Below are the code and all the weights of a small trained network. Each question names an input and a class and asks about switching units off, where a switched-off unit gives its printed mean instead of its output.

import numpy as np


def w(rows, s, z=0):
    codes = np.array(rows[::2]) - 128.0
    scale = np.full(codes.shape[1], s)
    scale[-1] = z or s
    return codes * scale


def norm(h):
    return h / np.sqrt((h * h).mean(-1, keepdims=True) + 1e-5)


def f(y):
    return y / 2 * (1 + np.tanh(0.7978845608 * (y + 0.044715 * y**3)))


def log_softmax(a):
    a = a - a.max(-1, keepdims=True)
    return a - np.log(np.exp(a).sum(-1, keepdims=True))


def net(x, mask):
    res = np.array(x, float).reshape(1, 8) / 4 @ E
    u = 0
    for l in range(2):
        y = f(norm(res) @ A[l][:, :-1].T + A[l][:, -1])
        res = res + np.where(mask[u : u + 9], y, B[l][:, -1]) @ B[l][:, :-1]
        u += 9
    return log_softmax(norm(res)[-1] @ U[:, :-1].T + U[:, -1])


A, B = {}, {}
E = w([
[166,152,105,41,80,91],'x0',
[125,129,122,128,130,128],'x1',
[134,133,134,132,120,138],'x2',
[88,137,101,132,162,55],'x3',
[120,133,122,132,131,121],'x4',
[1,221,192,31,120,170],'x5',
[186,158,241,156,165,77],'x6',
[167,156,85,92,219,157],'x7',
],0.0042)
A[0] = w([
[161,148,108,56,101,61,70],'L0N0',
[117,124,108,102,208,85,153],'L0N1',
[103,147,128,196,162,145,87],'L0N2',
[48,59,158,163,212,140,113],'L0N3',
[176,111,171,108,131,254,215],'L0N4',
[105,146,159,92,118,170,37],'L0N5',
[103,78,155,173,174,178,83],'L0N6',
[89,171,127,140,107,138,2],'L0N7',
[194,77,132,149,118,114,252],'L0N8',
],0.0092,0.0026)
B[0] = w([
[160,145,121,75,31,147,182],'L0N0',
[94,175,76,137,136,102,191],'L0N1',
[150,145,115,91,53,97,152],'L0N2',
[171,175,112,67,34,132,198],'L0N3',
[97,173,71,128,134,47,230],'L0N4',
[97,57,100,86,154,90,166],'L0N5',
[167,123,130,1,81,122,167],'L0N6',
[114,72,148,119,143,115,131],'L0N7',
[62,164,135,92,154,85,253],'L0N8',
],0.0076,0.004)
A[1] = w([
[74,91,58,147,94,209,236],'L1N0',
[50,174,190,105,129,123,139],'L1N1',
[118,78,182,132,91,90,158],'L1N2',
[108,160,142,138,123,41,5],'L1N3',
[88,52,174,160,60,96,146],'L1N4',
[77,158,94,74,100,76,151],'L1N5',
[200,2,95,156,147,71,77],'L1N6',
[185,176,219,152,158,151,53],'L1N7',
[247,85,105,146,124,63,141],'L1N8',
],0.0082,0.0018)
B[1] = w([
[247,174,241,173,197,109,163],'L1N0',
[129,55,93,130,142,176,180],'L1N1',
[191,192,95,120,199,187,146],'L1N2',
[167,84,97,188,144,163,172],'L1N3',
[93,199,12,68,178,50,154],'L1N4',
[148,64,158,222,110,133,254],'L1N5',
[21,82,227,113,155,203,142],'L1N6',
[206,116,201,161,120,152,125],'L1N7',
[62,104,143,58,69,255,159],'L1N8',
],0.0072,0.0088)
U = w([
[12,46,183,60,160,193,85],'0',
[163,143,130,37,22,158,40],'1',
[135,104,110,164,126,94,226],'2',
[150,99,119,127,135,89,227],'3',
[148,96,120,121,136,110,233],'4',
[201,161,213,142,185,139,3],'5',
[70,245,72,92,170,79,29],'6',
[141,90,120,124,134,103,108],'7',
],0.011,0.0033)

Each question gives the input, the list of numbers given to net, and the class t.
The units are the neurons (one row each of A and B). Each row of codes is followed by its name. A weight is (code - 128) times the scale printed after its matrix; where a second scale follows, it is the last column's (A, B and U).
mask holds one flag per neuron, layer by layer. A switched-off neuron (its flag False) gives its mean, the last column of its row in B, instead of its output. The means were averaged over made-up inputs and are rounded, as every weight is.
A unit's drop is (log p(t) with every unit on - log p(t) with that unit switched off) / (log p(t) with every unit on - log p(t) with every unit switched off).
The circuit of an input: a set's keep is (log p(t) with only the set's units on - log p(t) with every unit switched off) / (log p(t) with every unit on - log p(t) with every unit switched off). Starting from the 12 units with the biggest drops (on a tie, the unit counted first), units are removed one at a time, each time the one whose removal leaves the highest keep (on an exact tie, the one counted first), for as long as the keep stays at least 0.8.
units of the circuit, in order: the units of the circuit, biggest drop first
top k neurons: the k neurons with the biggest drops, biggest first
top k neurons in layer l: the k neurons of layer l with the biggest drops, biggest first
input [1,-8,2,-6,-6,5,5,8], class 6: top 2 neurons in layer 1 : L1N0, L1N6
input [4,6,1,7,3,-8,7,-4], class 0: units of the circuit, in order : L1N6, L1N8
input [-3,2,-6,7,-2,-1,-8,5], class 5: units of the circuit, in order : L1N0, L0N4
input [6,-4,6,-3,-5,-8,7,-4], class 0: units of the circuit, in order : L1N8, L1N6
input [-1,0,3,0,-3,-2,-4,6], class 6: units of the circuit, in order : L1N1, L1N3
input [1,3,-1,-4,-2,1,-6,1], class 5: units of the circuit, in order : L1N0
input [-8,5,5,1,2,5,-8,-4], class 1: units of the circuit, in order : L0N3, L0N6
input [-6,7,4,3,1,2,-2,-8], class 6: top 3 neurons : L1N4, L0N0, L1N8
input [-7,7,-7,5,3,-7,-4,-7], class 0: top 2 neurons : L1N6, L1N8
input [-8,2,3,-3,-2,-7,4,7], class 1: top 2 neurons : L1N8, L0N6
input [-5,-4,3,-1,2,7,2,-8], class 6: top 2 neurons : L1N4, L0N8
input [2,-8,4,7,3,5,-3,0], class 7: top 4 neurons in layer 1 : L1N5, L1N8, L1N6, L1N0
input [-5,-6,6,1,-7,-6,1,8], class 6: top 2 neurons : L0N8, L0N1
input [0,-7,-8,4,7,4,-6,-6], class 3: units of the circuit, in order : L1N0, L0N8, L1N8
input [7,6,-4,6,4,-2,2,-1], class 1: top 2 neurons : L0N0, L0N4
input [-7,2,7,4,-2,-4,3,-1], class 1: top 2 neurons in layer 0 : L0N3, L0N6
input [4,7,-6,-5,-3,2,-1,-7], class 6: top 3 neurons : L1N4, L0N8, L0N1
input [8,1,-2,-7,2,-6,3,3], class 1: units of the circuit, in order : L1N8
input [-7,-7,-1,-1,6,6,4,-6], class 1: top 2 neurons in layer 0 : L0N3, L0N8
input [-1,8,-6,2,-1,-6,-8,-1], class 5: top 2 neurons in layer 1 : L1N0, L1N1
input [-3,1,-1,4,4,0,-5,4], class 5: top 4 neurons : L1N0, L0N4, L0N8, L1N4
